W =
 0.00   0.03   0.03   0.01  -0.01  -0.03   0.02   0.01  -0.01  -0.05   0.04   0.02  -0.08   0.00  -0.08
-0.03  -0.03  -0.01  -0.02   0.03   0.05  -0.06   0.09  -0.03  -0.07   0.02  -0.06  -0.01   0.00   0.00
 0.01   0.02   0.00   0.00  -0.04  -0.07   0.00  -0.03   0.02   0.01  -0.04   0.03   0.01  -0.01   0.02
-0.05  -0.12  -0.10  -0.09   0.04   0.11  -0.17   0.06  -0.01   0.03  -0.11  -0.14   0.19  -0.03   0.23
 0.01   0.02   0.01  -0.01  -0.04  -0.07  -0.02  -0.01   0.02   0.00  -0.05   0.02   0.01  -0.01   0.03
-0.02  -0.02  -0.02  -0.02   0.01   0.03  -0.03   0.02  -0.01  -0.02   0.00  -0.04   0.01  -0.01   0.01
 0.01   0.03   0.01  -0.01  -0.05  -0.09  -0.02  -0.01   0.03   0.01  -0.06   0.03   0.01  -0.02   0.04
Indices start at 1.
(1, 1) -> 0.00
(6, 4) -> -0.02
(2, 2) -> -0.03
(6, 1) -> -0.02
(4, 14) -> -0.03
(7, 11) -> -0.06
(7, 3) -> 0.01
(3, 13) -> 0.01
(2, 3) -> -0.01
(2, 11) -> 0.02
(6, 13) -> 0.01
(2, 10) -> -0.07
(4, 8) -> 0.06
(1, 3) -> 0.03
(3, 9) -> 0.02
(4, 15) -> 0.23
(6, 12) -> -0.04
(7, 12) -> 0.03
(2, 7) -> -0.06
(6, 6) -> 0.03
(5, 1) -> 0.01
(4, 7) -> -0.17
(3, 10) -> 0.01
(7, 10) -> 0.01
(4, 9) -> -0.01
(4, 1) -> -0.05
(7, 15) -> 0.04
(2, 14) -> 0.00
(2, 9) -> -0.03
(7, 9) -> 0.03
(5, 15) -> 0.03
(2, 6) -> 0.05

a =
[[-42.90, -152.34, -99.62, -73.21, -124.95, -0.40, -89.18, -109.11, -113.77, -120.05, -4.54, -144.17, -17.06],
 [-89.42, -108.43, -112.10, 15.64, 38.43, 95.16, 26.98, -155.13, -149.18, -161.16, -63.71, -97.44, -88.59],
 [-23.22, -122.67, 35.23, -182.68, 47.79, 55.69, -194.88, -152.23, -75.36, -123.19, -90.11, -80.57, -61.40],
 [-62.75, -84.41, -68.67, 33.08, -34.06, 78.27, 59.36, -59.05, -99.42, -41.22, -149.81, -61.25, -123.18],
 [-125.69, -118.31, -24.11, -52.46, -80.45, 50.70, -49.68, -166.63, -132.07, -170.53, -138.99, -173.32, -31.60],
 [-92.85, -44.90, 143.23, -146.36, -43.60, -4.66, -164.83, -105.30, -61.06, -47.60, -141.20, -88.00, -45.44],
 [-5.56, 122.17, 0.63, 42.68, 63.24, -85.15, -15.88, 45.48, 62.06, -27.35, -45.91, -29.26, -89.06],
 [-51.80, -45.96, 59.19, -61.17, 19.20, 14.89, -79.05, -132.63, -122.92, -61.17, 1.76, -53.96, 52.13],
 [-50.33, 67.71, -114.85, 62.16, -85.22, 63.78, 71.79, -34.42, -89.96, -106.24, -76.87, -81.33, 92.33],
 [-45.00, 43.22, 42.96, -93.98, -28.62, -137.46, -117.50, 159.54, 78.28, 161.03, -133.10, 88.94, 47.29],
 [-31.58, -122.50, 41.84, -80.49, 31.62, 47.02, -94.63, -131.42, -55.26, -99.10, -8.66, -125.64, -66.89],
 [-68.04, 47.60, -23.52, 48.06, -45.23, -53.84, 57.25, 41.33, 19.47, 39.01, -95.72, 26.16, -10.21]]
Rows and columns are counted from 1.
(1, 1) => -42.90
(6, 5) => -43.60
(10, 13) => 47.29
(9, 1) => -50.33
(2, 4) => 15.64
(7, 6) => -85.15
(10, 10) => 161.03
(1, 13) => -17.06
(9, 7) => 71.79
(1, 6) => -0.40
(5, 8) => -166.63
(6, 7) => -164.83
(7, 5) => 63.24
(12, 12) => 26.16
(3, 8) => -152.23
(7, 10) => -27.35
(9, 5) => -85.22
(3, 12) => -80.57
(10, 4) => -93.98
(8, 2) => -45.96
(10, 2) => 43.22
(7, 9) => 62.06
(10, 11) => -133.10
(11, 11) => -8.66
(4, 5) => -34.06
(5, 13) => -31.60
(2, 12) => -97.44
(5, 9) => -132.07
(1, 5) => -124.95
(11, 12) => -125.64
(11, 3) => 41.84
(1, 11) => -4.54
(4, 7) => 59.36
(6, 2) => -44.90
(10, 5) => -28.62

data =
[[-19  -4   1  14  20  25  45  12 -25  16  15  -4  10  19 -15]
 [-22   2 -20 -14 -31   4  33   4  14   6  17   1   3  13  11]
 [  2  -8  11  -6 -16  23 -38  22  -2 -17  -3   0  -7 -24  30]
 [-20  -5   5   2  -3  -4 -15   0  -6  -7   9 -23  38 -12  -4]
 [ -4 -14  -8  -2 -14 -17  12  14   6 -21 -16  11 -28   2  -6]
 [ -3  33   0  -1   5  13  59  -5  -9  19  25  -3  15  27   3]
 [ -2 -20   0  23  17   8 -25 -17   2  13 -22 -10   7 -17 -14]
 [  7 -11  -2  19   6  27  10  -6 -22 -11 -23 -12 -18   1  15]
 [ -1  29 -14  16  -9   3  12 -12 -26  17 -12  13 -20   2   7]
 [ -1  -8  -3  -5  27  14  45  11  14   4  22  11 -13  19 -22]
 [ -2  25 -10  -5 -16   6  47   3  -6 -24  13  -8 -12  20  21]
 [ 20   0   3 -26   9 -22  28 -18  20  -5  16  -5  21  11  -8]
 [ 13  12   4  -7   5   2  39 -22   5 -14  10 -27  22  16  14]]
Indices start at 1.
row 1 col 1: -19
row 6 col 3: 0
row 10 col 10: 4
row 1 col 12: -4
row 9 col 6: 3
row 8 col 8: -6
row 12 col 1: 20
row 8 col 1: 7
row 7 col 1: -2
row 9 col 2: 29
row 12 col 4: -26
row 9 col 10: 17
row 3 col 11: -3
row 4 col 6: -4
row 8 col 10: -11
row 11 col 9: -6
row 10 col 7: 45
row 12 col 14: 11
row 13 col 5: 5
row 6 col 15: 3
row 7 col 2: -20
row 10 col 14: 19
row 6 col 9: -9
row 3 col 1: 2
row 10 col 1: -1
row 2 col 11: 17
row 13 col 13: 22
row 2 col 3: -20
row 2 col 5: -31
row 7 col 10: 13
row 12 col 10: -5
row 8 col 6: 27
row 9 col 4: 16
row 5 col 2: -14
row 8 col 12: -12

X =
[[ 0.99 -0.06  1.34  1.82]
 [-1.48 -0.45  0.36  0.83]
 [ 0.19 -0.54 -0.50  1.18]
 [-0.78 -0.53  0.00  0.96]
 [-0.15  1.18 -0.92  2.32]
 [ 0.81  0.56 -2.44  0.67]
 [-0.24  0.90  0.63 -0.65]]
Rows and columns are counted from 1.
(1, 1)	0.99
(5, 2)	1.18
(2, 2)	-0.45
(2, 4)	0.83
(6, 4)	0.67
(6, 1)	0.81
(7, 3)	0.63
(4, 2)	-0.53
(2, 3)	0.36
(6, 2)	0.56
(1, 2)	-0.06
(3, 4)	1.18
(5, 4)	2.32
(3, 1)	0.19
(4, 1)	-0.78
(7, 4)	-0.65
(1, 3)	1.34
(6, 3)	-2.44
